Each row is followed by its class.
[ 126  163  106 -127 -104   -4   43   73 -133  -86   17  -35 -154  -13
 -243  -23  117  -26 -250  118  -81  -39   47  -37  167  -38   36  -29
   -2    9   16  126  -83 -501  315  131] -> Z194
[-348 -296  -49  350 -167  294  120  287 -262 -145  105  122  261  122
  192   41  -35 -129   62 -142 -269 -235 -247  249 -172  -21  -25 -238
   70   -8 -137  108  -10  137   77   -2] -> Z194
[  36  -53  148  -13  -12  -61  119  -99   23  -17  168 -110 -137  137
  -97   75  107  -13   49  216  -40  -22  -19   68    7  -66  161  -12
  -24  -79  -40   36  -82 -150   78  155] -> Z472
[ 158  -55 -253  107  118  107  112 -122   19   29 -213   81   54  179
  199  345  186 -217 -293   27  116  187 -136  -40   57 -255 -184 -377
  267   64  171  116   90   17   22  -72] -> Z472
[  81 -135  338 -150 -149   62 -217  100  -74   61  150 -342   -3 -207
 -244 -218  153   87 -175   20 -112 -101   81 -181  131  119    9   84
 -271 -182  145 -262  -77  -98  123  110] -> Z52
[ 175 -303  343 -208  151  -93  397 -163   64 -178  -92  115  -67  452
  170  233   -1 -299 -454   87  331  244 -261  335  175  -19 -229  100
  175  160 -284  107  152  155   82  225] -> Z798
[ -54   27  178 -168  204  115  -23  114   18 -135   82   18  -46  118
  -20    9  101   70  100   64  -33   68   83  252  -58  112  101   70
  -85  -42   79  127 -142 -139   20   36] -> Z798
[  21  -82 -118   27   89   85  -76 -102  -69  133   54   16   95 -151
   99   98  186   42  166   -6 -172   35  -50   14  -48   78    2  -56
  -40   33  -87   60  -10   99    0  -64] -> Z685
[ -10  -56  224   60   51    5  -52   45  -18 -118  117   -2 -100   93
 -102  -52    8  103   48  123   35   49  174   32  -29  -69   31  -39
   11  -97   61  -17   46 -200  139   65] -> Z685
[ 461 -185   99 -169   45 -301  -29 -176  270    6   66   60 -317  -29
 -210   -3   60   31  398 -181 -115  439  299  123 -109  -49 -256  200
   54  -36  -19  149  -18 -358 -262  -48] -> Z15
[  77  -95 -179   23   69  -40    0 -143  -52   91  -35  -18  115  -77
  166  136  102  -57  -30   48 -136  130  -17   50    6  -34  -74    1
   81  135  -61   22  -46  114  -23  132] -> Z52
[  31 -116  -70  111    6  -10  -11  -14 -104  -28  -36   46   35    1
  185   74  129  -79   38   45 -175   86   28   24  -46  -48   19  -91
   88   56  -58  128  -26   12   86   17] -> Z583
[-392  163  288 -195  297  415 -148 -196  613   31  174  353  200    6
  899 -262   48 -177 -553  119 -121 -323  178  228  187  284  336  -61
 -115  302 -129 -271  196  439 -668   67] -> Z472
[ -43   18 -118   42   31 -107   57  -50  -87   23   72  -85   29   81
 -150  110  -21  122   39   80  -69   -6 -186  -33 -139   85  117 -156
  -34  -17 -110   55  -70   25 -122   56] -> Z52
[-116   17    7   39  -48   43  -72   39 -114   89  -39   28    9  160
   -7   19  -11   84 -111  -51   84  163  -95  -34  131   75 -220 -122
  -14   17  -46 -171  115  153  117  -83] -> Z15
[  14  -13  239   70   37  152  128 -133  -97  110  189  -85  -12   80
    7  -50  155    3  106   42 -133  141   94   49   12   17   97   61
  -54   16  -53   21  -77 -105  235  137] -> Z194
[  50   10   38   18  -86  199  -14  151    0 -111   -1   -8  -71   25
   19  -58   68  -47 -251  145   61 -143  -21  -20  166 -195  144 -100
   21  -86  110   62  -30 -254  237   83] -> Z194
[  90 -267   68   52  122 -219  109    7  -58   70 -217  256   37  127
  194   89  -42  -98  237  -19  -55  297   57   91 -316   26  -61  182
   65  156 -138  239  -26    8 -168   79] -> Z171
[ -11 -150  173   34   90   12   39  -21  -47  -25  102  -54   29  269
  120   56   73   30   21  214  131   17  -22   67  -49   22  160   -5
   17  -98  102    8   14   -5  127  145] -> Z798
[ -81 -133   -8  256  -57  -99  122   52 -145   48  -10  148  -40  273
 -158  159 -136  106   62  142 -145  165   22  -56 -295  -91   27 -211
   55  100 -171  184   88  106   86   47] -> Z171
[  26   96  219 -298  130 -169  196  165  -67 -152  -50   41   -8  224
 -109   59   56  -66 -202    9  110   35    7   97 -120  232  220  123
   33   28  -40  269   82 -244  -67  167] -> Z685
[  12 -153 -124  129  -19   42   34  -96 -112  101  -51  141   82   35
  174  112   72  -96   34   45  -88  193  -67  -10  -48  -83 -133  -86
  117  110  -76   87    8  144   85  -20] -> Z15
[ -15 -117 -171  162 -313  470  -77  377 -165   80 -176   75  160  -12
  134  102   25 -159   25 -115 -204 -172 -209  -52 -119  -18  374 -385
  235 -147 -167  111    9    0  285   70] -> Z798
[  58   80  192  -82  -66   90  -93  -48   14   39   58 -145 -103   -1
  -89  -65  251   18 -149  166  -52  -69   70  -91  111   59  160  -67
  -81  -26   35  -88 -108 -168  304   90] -> Z194
[ -78  -72  242  271  318  297  120 -232    8  279  282  178   20  182
  250  -42   30  -32  162  -66  -37  393   31  269   33  -25   21  134
  -25   45   54  -74  -40  -28   98  145] -> Z15
[  12   35  182  -88  -90  189   13   15  -59 -111  -48   22 -120  108
 -129   18   -7  -45 -118   52   59   22   51   62  108   50  108   57
  -19  -88  -29   97  -68 -236  -14  128] -> Z52
[  79 -141  109  354   93 -109 -119 -232 -196  215  -96   -3 -126 -224
  177  192  262   -6  366  282 -111  412  -58 -226   28 -107   66  -57
   69   43  -82  -53  -61  -20  277  -80] -> Z685
[ 124  -69  122 -141  -53  146    6   49  -36   34   12 -100   22  -47
  -19  -35  127 -143 -163   -3  -51  -47  -64   66  110   17  101   64
  -42   -2   70   51 -119 -196   49  134] -> Z472
[ -36  -83 -187 -134  175   26 -182   -7   36  129  -88  127  173  -15
  298   71  237   29  100  154   -2  244   70   53  -30   36  -41  -33
  100  114   42  116   72  200  -90 -163] -> Z798
[  28 -253 -229  232   23   71  -50 -183   41  143   59  100  227    4
  349  112  107  -69  -50  -94 -139  -14 -131   58   55  -35 -228  -25
   43   76    9   -5   -8  217   76  -74] -> Z583
[ -64  -94  -29  171 -153  331   19  -93   66    2  -35   63   26   14
  255  -70  221  -73 -206  102 -181   83   64  -58  112  -67  -91 -138
  103  103   41  -34   14  152  307 -101] -> Z15
[   1   63  246    4   12  123   35   25  -13 -114   61   33  -95   57
  -99  -36  -86   33 -195   76   51  -58    6   21   98  -73  158   22
  -96  -54  -59  139  -36 -278   69   88] -> Z583
[-163  171 -268  -50  316  117  -50  -27   19   -4   60 -110  121   22
  153   91  171  352 -136  542 -147 -166  -85  -54   36   73  290 -152
 -248   -3  203  163 -154  -73 -128  -66] -> Z472
[ -88   23  290  -28   86  335   68   -4   86  -33  -13  255   -8  132
   25  -58 -201 -103 -132   -9  255  125   59  188  110 -100   43  150
   74   -1  -42   56   41 -173 -125  145] -> Z171
[  57  -99 -227  241 -202  451 -112 -300 -346  293   -9  -45   61 -258
  145  264  142  -45  208   44 -571  -14 -127  -91  -17    9   33 -209
 -114   95  -34  213 -304  251  403 -118] -> Z583
[ 190 -324 -132  166 -218  -16  -99  100  -22   41 -141  -76  171  -46
  149  -15 -202 -104  135  -50  -55  -61  -41  -18   52  -67  -95  121
  107   50  -14 -151  -77  161   23  101] -> Z472
[ -34  -14  -70   42  -13   13 -132  -41 -101  -18   34    7   36 -114
   47   51  163   48   -6   39 -140  -48  -44  -50   23   54   -6 -115
   -3   31  -80   10  -23  -44   35  -31] -> Z472
[  45  -87  271  -19   29   57  122   74  -86 -189  -12  -63 -123    0
   38  -71  152 -121   51  145 -254   84  155  109  -49   -2  131  132
  -67   10   65  190 -256 -260  148  105] -> Z194
[ -45 -170 -300  172  -96  113  -99  162  -51  -91  -55   62  177   90
  292  172  -59  -11 -140   -8 -321 -114  -21   88  -41  -67  -73 -161
   11  127  101  197 -104  208  218  -88] -> Z15
[  72  -92  -74  104  -61  -73   -9   43  -64   -5   24   83  -18   46
  -24   97   22   23   54  -92 -157   35  -34  -25 -127   87  -43  -68
   29   54 -114    1   27   82   21   89] -> Z15
[-104   83 -243   73   -7  196   91   91  197 -128  -65  -19   89  124
  137  220   11   29 -123   80 -110  -48 -102   25 -172 -106  159 -320
  215   45   85   96  -51  185    7   45] -> Z685
[ -10 -201 -168  142  -91   28   -5 -124   -9  275  -24  104   78   59
  254  143  166  -31  -73  132  -95  164 -112  -25   37 -160 -101  -69
  122   19  -78   24   73   66  203   65] -> Z798
[-159  326  -12 -266 -142  -26  106  193 -159 -171  -76 -201   47  -63
 -289   66   80   28 -365  434 -118 -368 -152 -158   90  122  370  -81
 -151   14  -65  202 -204 -317  100   98] -> Z15
[ -45   98   71  -95   66  -32  254  -67  164  -33  111  -66  -49  284
   51 -159   28   93 -155  -14 -183  266  241  317  -22  -92  -44  121
   85  163  -14  183 -114 -308  291  174] -> Z171
[ -34  -95 -146   29  156    7  -67 -130   38  177   49   24   88   89
  148  -10  111  104  -50  142   42   12  -87   88  -13   21  -52  -89
  -57   50  146  -25   49  115  -54  -71] -> Z583
[ 151 -112  -95  120   -4 -113  -47  -31   10  227  -69  121  -19  -95
   41   37  -51  -17  -39  201   14  295   73 -226  -21 -314 -239 -104
  197   56  308  -41  163   32  267 -146] -> Z15
[ -45 -168    1   38  -41  117  -47  -69   -9  102  -44   71   91 -154
  181  -43  224  -18  -35  -31 -105  -33    0   28 -111  -38 -102  -46
  -28  103  -47   27   73  116  -21  -17] -> Z583
[ -20  -76   -9   68  -79  148  -64  -42   30   97    4   64   58  -43
   93   43   67   -3  -39  -65  -58  -49  -18  -27   -3  -24  -63  -74
   -2   45 -133  -74   51  182  112   28] -> Z685
[  28   -4 -109   15  -56   71  -30 -115  -85    3    8   50   15  -23
   32  126  126   41  -24  101  -29  -10  -57  -88   20   10  -18  -95
   15   67  -81   78   22   58  -24   43] -> Z685
[  -8 -237  209 -110   48 -250   92  -91   65   26    6  -74 -102  201
  -78   24    2   -9 -123  189   44  151  -44  122   34  -57 -100  140
  -66 -140 -197  -66  -74 -153  -76  255] -> Z171
[ -95   44  125 -148  180   12   91   60  -10  177   37  -39    4  163
   75  -39  105   57   44  185  -58  179  106  121   22    7  128   94
 -107  -84   43  102  -30 -170   81   20] -> Z194
[-139  271   65 -258 -138  167 -110   86 -251  108  144   23  -49   73
 -270  -21   12  156 -472 -215   35   53 -337    8  379  256  -34  -18
 -176   18 -279   47   34 -172  164   43] -> Z472
[  25 -185 -119  -47  -24    0  -36  198 -139  134  -28   50  150   52
  154  -57  171  -87  -93  -85 -254    9  -54   82  -74   97  -43  -45
  -75   25   48  140  -65  -89  116  -17] -> Z15
[-182  220  402  -24  257    7  -36 -121  -56 -415  331 -223  -89   87
 -355 -297  -70    9  152  182  -30 -136  375  168 -233  289  401  -25
   -3   -7  210 -149 -224  -60  -61  133] -> Z798
[-202 -394   38  313  163 -208  167  215 -340  -57 -391  175  201  259
  540  143 -149 -161  135  178  190  339 -338  210 -208 -250  -67   -4
  279  -13  -94  150  -70 -160   75  167] -> Z798
[  42  -44  211  -72    8   65   41  -12  -15  -30   59  -13  -86   97
  -48   15   61  -24 -138   67   41   59    3   56   43   -3   61   30
  -23  -62  -10   15   -8 -149  106  164] -> Z15
[  62  -75  243 -280  381   79  -20  -72  202   86 -118  153   19   50
  414   59   37 -136 -103   80  388 -143 -111  377 -139   22  486  212
  -52   83  -40  172   25   61  -73  236] -> Z798
[  34   57  148 -139  -58  103  -52  -18  -29  -91  147   48  -49   21
  -91    8   -5  -28  -96   26 -157  -32  216   68  -10   18  111   82
  -11   24   10  145  -79 -213  -53  237] -> Z472
[ -94  252  290 -274 -106  392  -10  -19   25  230  -37   35 -115 -108
  -78  -65  227   14 -251  295   86   35   81  -74  283  -15  167  -29
  -46   25  -56  -44  131 -100  370  -24] -> Z52
[ -23  -72  -14  128   34  -10  -34 -131 -147  131  -29   26  -19   79
   75  154   70   87  124   19 -108  275  -46  -18  -46   80  -63  -51
   -9  122 -100   26  -11  177   54    4] -> Z171
[ -90 -286  132  696 -136  827   51    8  276 -228  155  119   33  -21
  471  -85 -545  140  324    1 -278  209  394  243  -32 -763   88    3
  250  -85  224  258 -110 -170  221   27] -> Z685
[-109  230   75  -54 -441   38 -341  110  338 -316 -446   14 -286 -457
   61  -70   12 -350 -165 -330   33   82  156 -115  192 -641 -644 -130
  336 -152  139 -433 -432 -366  173   16] -> Z194
[-102  196  247  -92  176  309   35   -3  -27 -263  208  -12  -77  118
 -129  -48  -78  106  -36  130  153 -103  176   86  108  -17  120  -33
 -123 -156  161   50  -27 -146  -58    9] -> Z52
[ 220 -109  152 -636  358  -24  229 -136    6  -35  -44  -54  -54  484
  128 -135  182    7 -299  250  269  115   91  133   12  336  247  220
 -222 -148 -110  233   45   27 -385  310] -> Z171
[-241   28  244 -287   56 -178   36  -15  -87  387 -309   74  -68  137
  -42  257 -116  112   -3  299  825  397 -631 -137  373  -80   -7  -12
  102 -280 -898 -417  410  214 -230  216] -> Z171
[  -6   31  191 -102   40  195    9  -48  -43   74   11   54  -51    9
  -10    7   28  -36   29  120 -120  134   28  101   35   96  247   41
  -30    3 -147  186  -92 -171  126    7] -> Z15
[-142   37  450  -22   90  165  165   46   40 -211  224   22  -93  -66
 -194 -229 -101  129  -96   19 -138 -165   -7  114  112  314  -44  188
 -224   -9   36  -54   47 -112  126 -202] -> Z685
[ -52 -113 -239   95  101    9 -110   19 -140   40   80   29   76  -90
  268   74  248    0  174  150 -213    2  -87   90  -35   22   46  -88
    5   22  148   66  -88   46   35  -34] -> Z798
[ 143   44  156  -35  275   39   30   42 -299 -446    6  124 -341   -9
 -309  158   43    4   69  164  -80   65  109  107 -195  -68  261  -92
   24 -206   34  453 -210 -575   83  142] -> Z472
[  -2   33   95  -91  -15  177  122   42 -220  -20   38   -6  -26  -11
 -128   43  138  -87  -40   35  -71  -10 -112   88   99    7  145  -10
  -54  -72 -117  282 -110 -354  196   11] -> Z171
